Here is a tiny trained network, its code and every weight. The questions are about switching its units off for an input and a target symbol, where a switched-off unit gives its printed mean instead of its output.

import numpy as np


def w(rows, s, z=0):
    codes = np.array(rows[::2]) - 128.0
    scale = np.full(codes.shape[1], s)
    scale[-1] = z or s
    return codes * scale


def norm(h):
    return h / np.sqrt((h * h).mean(-1, keepdims=True) + 1e-5)


def f(y):
    return np.maximum(y, 0)


def softmax(a):
    e = np.exp(a - a.max(-1, keepdims=True))
    return e / e.sum(-1, keepdims=True)


def log_softmax(a):
    a = a - a.max(-1, keepdims=True)
    return a - np.log(np.exp(a).sum(-1, keepdims=True))


def net(x, mask):
    ids = ['βδζηλμξτφω'.index(c) for c in x.split()]
    T = len(ids)
    res = E[ids] + P[:T]
    u = 0
    for l in range(2):
        q, k, v = (norm(res) @ M[l].T for M in (Q, K, V))
        z = softmax(np.where(np.tri(T) > 0, q @ k.T / 2**0.5, -1e9)) @ v
        res = res + np.where(mask[u], z, O[l][:, -1]) @ O[l][:, :-1]
        u += 1
        y = f(norm(res) @ A[l][:, :-1].T + A[l][:, -1])
        res = res + np.where(mask[u : u + 16], y, B[l][:, -1]) @ B[l][:, :-1]
        u += 16
    return log_softmax(norm(res)[-1] @ U[:, :-1].T + U[:, -1])


Q, K, V, O, A, B = {}, {}, {}, {}, {}, {}
E = w([
[84,186,165,151,70,84],'β',
[159,84,158,187,121,89],'δ',
[109,131,238,161,39,155],'ζ',
[122,150,180,161,34,166],'η',
[156,134,123,226,68,236],'λ',
[121,59,65,42,131,172],'μ',
[193,155,45,137,119,103],'ξ',
[135,209,22,124,134,123],'τ',
[203,94,119,162,10,102],'φ',
[157,185,186,30,189,177],'ω',
],0.012)
P = w([
[238,187,216,253,167,209],'0',
[223,184,220,196,133,208],'1',
[227,190,188,150,129,200],'2',
[212,195,177,109,81,203],'3',
[206,188,151,66,69,188],'4',
[198,149,138,26,50,162],'5',
[183,158,117,1,33,168],'6',
[143,208,75,7,30,229],'7',
],0.0048)
Q[0] = w([
[161,206,134,87,7,199],'L0H0',
[212,182,119,152,82,109],'L0H0',
],0.012)
K[0] = w([
[95,90,86,54,90,153],'L0H0',
[147,97,89,8,118,184],'L0H0',
],0.011)
V[0] = w([
[40,156,176,84,127,96],'L0H0',
[152,196,144,207,86,2],'L0H0',
],0.0078)
O[0] = w([
[252,223,200,255,136,148,5],'L0H0',
[125,169,69,217,96,45,223],'L0H0',
],0.0082,0.0034)
A[0] = w([
[110,78,98,73,143,170,31],'L0N0',
[59,111,151,122,70,137,73],'L0N1',
[163,100,175,117,12,229,116],'L0N2',
[115,90,168,133,91,116,168],'L0N3',
[115,74,143,122,157,95,46],'L0N4',
[171,123,118,131,115,35,101],'L0N5',
[191,167,125,167,140,128,139],'L0N6',
[90,97,155,144,103,118,79],'L0N7',
[102,144,118,112,116,99,106],'L0N8',
[136,204,147,141,156,161,44],'L0N9',
[196,96,117,87,134,242,115],'L0N10',
[221,181,71,123,1,83,149],'L0N11',
[176,107,162,159,156,78,85],'L0N12',
[161,145,148,34,166,156,178],'L0N13',
[136,195,211,60,220,160,254],'L0N14',
[182,56,85,148,160,78,160],'L0N15',
],0.0082,0.0021)
B[0] = w([
[46,88,203,190,113,151,144],'L0N0',
[147,119,38,190,217,154,164],'L0N1',
[91,169,101,92,157,47,203],'L0N2',
[130,158,87,140,204,165,156],'L0N3',
[147,134,93,51,117,151,129],'L0N4',
[121,172,91,114,157,207,160],'L0N5',
[187,190,254,173,158,163,145],'L0N6',
[146,189,82,66,86,125,140],'L0N7',
[178,137,145,109,165,223,147],'L0N8',
[200,209,212,141,72,162,140],'L0N9',
[188,93,156,66,171,150,163],'L0N10',
[129,164,210,145,105,117,246],'L0N11',
[127,100,118,222,76,217,133],'L0N12',
[200,88,236,59,164,80,158],'L0N13',
[188,133,55,185,167,31,160],'L0N14',
[92,189,155,146,151,244,142],'L0N15',
],0.0049,0.013)
Q[1] = w([
[91,47,255,167,196,139],'L1H0',
[76,235,77,132,31,214],'L1H0',
],0.0083)
K[1] = w([
[21,171,107,181,249,178],'L1H0',
[141,112,113,2,96,146],'L1H0',
],0.007)
V[1] = w([
[253,4,90,154,36,64],'L1H0',
[64,66,148,116,167,218],'L1H0',
],0.0056)
O[1] = w([
[183,27,126,220,124,58,123],'L1H0',
[23,176,254,75,32,107,1],'L1H0',
],0.0085,0.0054)
A[1] = w([
[124,157,157,162,98,92,197],'L1N0',
[62,75,112,92,155,125,199],'L1N1',
[195,143,184,128,57,171,85],'L1N2',
[168,170,94,154,113,98,150],'L1N3',
[89,120,255,136,99,116,156],'L1N4',
[71,85,186,206,181,145,199],'L1N5',
[194,89,188,87,91,125,103],'L1N6',
[62,145,99,154,88,59,224],'L1N7',
[199,115,42,211,112,156,60],'L1N8',
[122,173,101,82,93,171,81],'L1N9',
[195,142,138,128,73,143,133],'L1N10',
[108,60,95,168,122,84,154],'L1N11',
[127,160,186,109,147,183,190],'L1N12',
[190,115,210,118,250,145,251],'L1N13',
[116,54,36,118,108,108,248],'L1N14',
[205,161,65,148,71,177,132],'L1N15',
],0.0096,0.0021)
B[1] = w([
[99,96,141,88,72,97,173],'L1N0',
[197,129,139,91,2,86,146],'L1N1',
[96,102,144,120,153,87,166],'L1N2',
[110,90,139,125,124,148,228],'L1N3',
[146,10,110,77,80,180,143],'L1N4',
[215,154,148,191,38,138,134],'L1N5',
[169,163,78,106,176,128,160],'L1N6',
[223,59,59,107,131,126,173],'L1N7',
[100,92,93,90,144,152,254],'L1N8',
[127,211,102,135,126,152,161],'L1N9',
[117,185,99,130,141,87,184],'L1N10',
[67,79,105,136,171,126,165],'L1N11',
[117,9,165,128,156,76,171],'L1N12',
[174,107,133,63,142,105,200],'L1N13',
[97,121,152,163,121,39,196],'L1N14',
[77,92,189,137,159,146,249],'L1N15',
],0.0081,0.0096)
U = w([
[159,188,125,201,105,81,252],'β',
[114,124,132,150,80,171,159],'δ',
[94,87,214,131,106,120,88],'ζ',
[1,144,236,124,192,105,87],'η',
[36,91,168,58,27,181,127],'λ',
[136,114,113,102,99,135,82],'μ',
[114,179,36,67,30,64,100],'ξ',
[39,217,66,94,159,175,175],'τ',
[44,48,50,136,167,63,136],'φ',
[215,170,89,102,232,56,92],'ω',
],0.0086,0.0033)

Each question gives the input, a string of symbols that net reads in full, and the target symbol t.
The units are the heads (2 rows each of Q, K, V and O) and the neurons (one row each of A and B). Each row of codes is followed by its name. A weight is (code - 128) times the scale printed after its matrix; where a second scale follows, it is the last column's (O, A, B and U).
mask holds one flag per unit, layer by layer, with each layer's heads first. A switched-off unit (its flag False) gives its mean, the last column of its rows in O or B, instead of its output. The means were averaged over made-up inputs and are rounded, as every weight is.
A unit's drop is (log p(t) with every unit on - log p(t) with that unit switched off) / (log p(t) with every unit on - log p(t) with every unit switched off).
The circuit of an input: a set's keep is (log p(t) with only the set's units on - log p(t) with every unit switched off) / (log p(t) with every unit on - log p(t) with every unit switched off). Starting from the 12 units with the biggest drops (on a tie, the unit counted first), units are removed one at a time, each time the one whose removal leaves the highest keep (on an exact tie, the one counted first), for as long as the keep stays at least 0.8.
circuit, biggest first: the units of the circuit, biggest drop first
most important unit: the unit with the biggest drop
top k neurons: the k neurons with the biggest drops, biggest first
top k neurons in layer l: the k neurons of layer l with the biggest drops, biggest first
drop when u is switched off: that unit's drop, to one decimal
input ξ β φ, target φ: most important unit	L0H0
input β λ β λ, target λ: circuit, biggest first	(L0H0; L1H0)
input β τ τ ξ, target τ: top 2 neurons	(L0N15; L0N14)
input ω η ζ, target ω: top 3 neurons in layer 0	(L0N14; L0N2; L0N11)
input β η β, target η: top 2 neurons in layer 0	(L0N2; L0N13)
input τ φ ζ ξ, target φ: top 2 neurons in layer 0	(L0N6; L0N7)
input τ ω ζ φ ξ β β ξ, target ξ: top 2 neurons in layer 0	(L0N14; L0N11)
input τ β φ η τ β η, target τ: top 3 neurons in layer 0	(L0N2; L0N14; L0N15)
input β λ ξ η, target ξ: top 3 neurons	(L0N2; L1N15; L1N7)
input φ β ζ, target φ: top 3 neurons	(L0N7; L0N2; L0N0)
input δ τ φ τ β η, target τ: top 4 neurons	(L0N15; L0N14; L0N11; L0N2)
input φ τ β δ, target τ: top 2 neurons	(L0N15; L0N14)
input ζ τ ω ζ λ, target ω: top 2 neurons	(L0N10; L0N2)
input β φ η τ η λ β, target λ: top 3 neurons in layer 0	(L0N10; L0N14; L0N2)
input λ λ ζ η, target λ: circuit, biggest first	(L1H0)
input λ τ δ β φ τ β β, target τ: top 2 neurons	(L0N14; L0N13)
input ξ η β, target ξ: top 2 neurons in layer 1	(L1N7; L1N15)
input λ φ λ η, target φ: top 2 neurons	(L0N1; L0N0)
input φ φ β φ η β η ζ, target η: top 3 neurons in layer 0	(L0N14; L0N15; L0N13)
input μ β β η φ ξ β δ, target λ: circuit, biggest first	(L0H0)
input β η μ ω φ β β, target ω: top 2 neurons	(L0N14; L0N13)
input λ η φ λ, target φ: top 2 neurons	(L0N2; L1N14)
input η η ξ, target ξ: top 2 neurons	(L0N15; L0N14)
input ξ ξ β, target ξ: top 2 neurons in layer 0	(L0N15; L0N14)
input τ φ φ β β η β, target η: drop when L1N7 is switched off	0.1
input β η β τ η μ, target ω: drop when L0N13 is switched off	0.2
input ζ τ ξ η τ τ β, target τ: drop when L0N2 is switched off	0.0
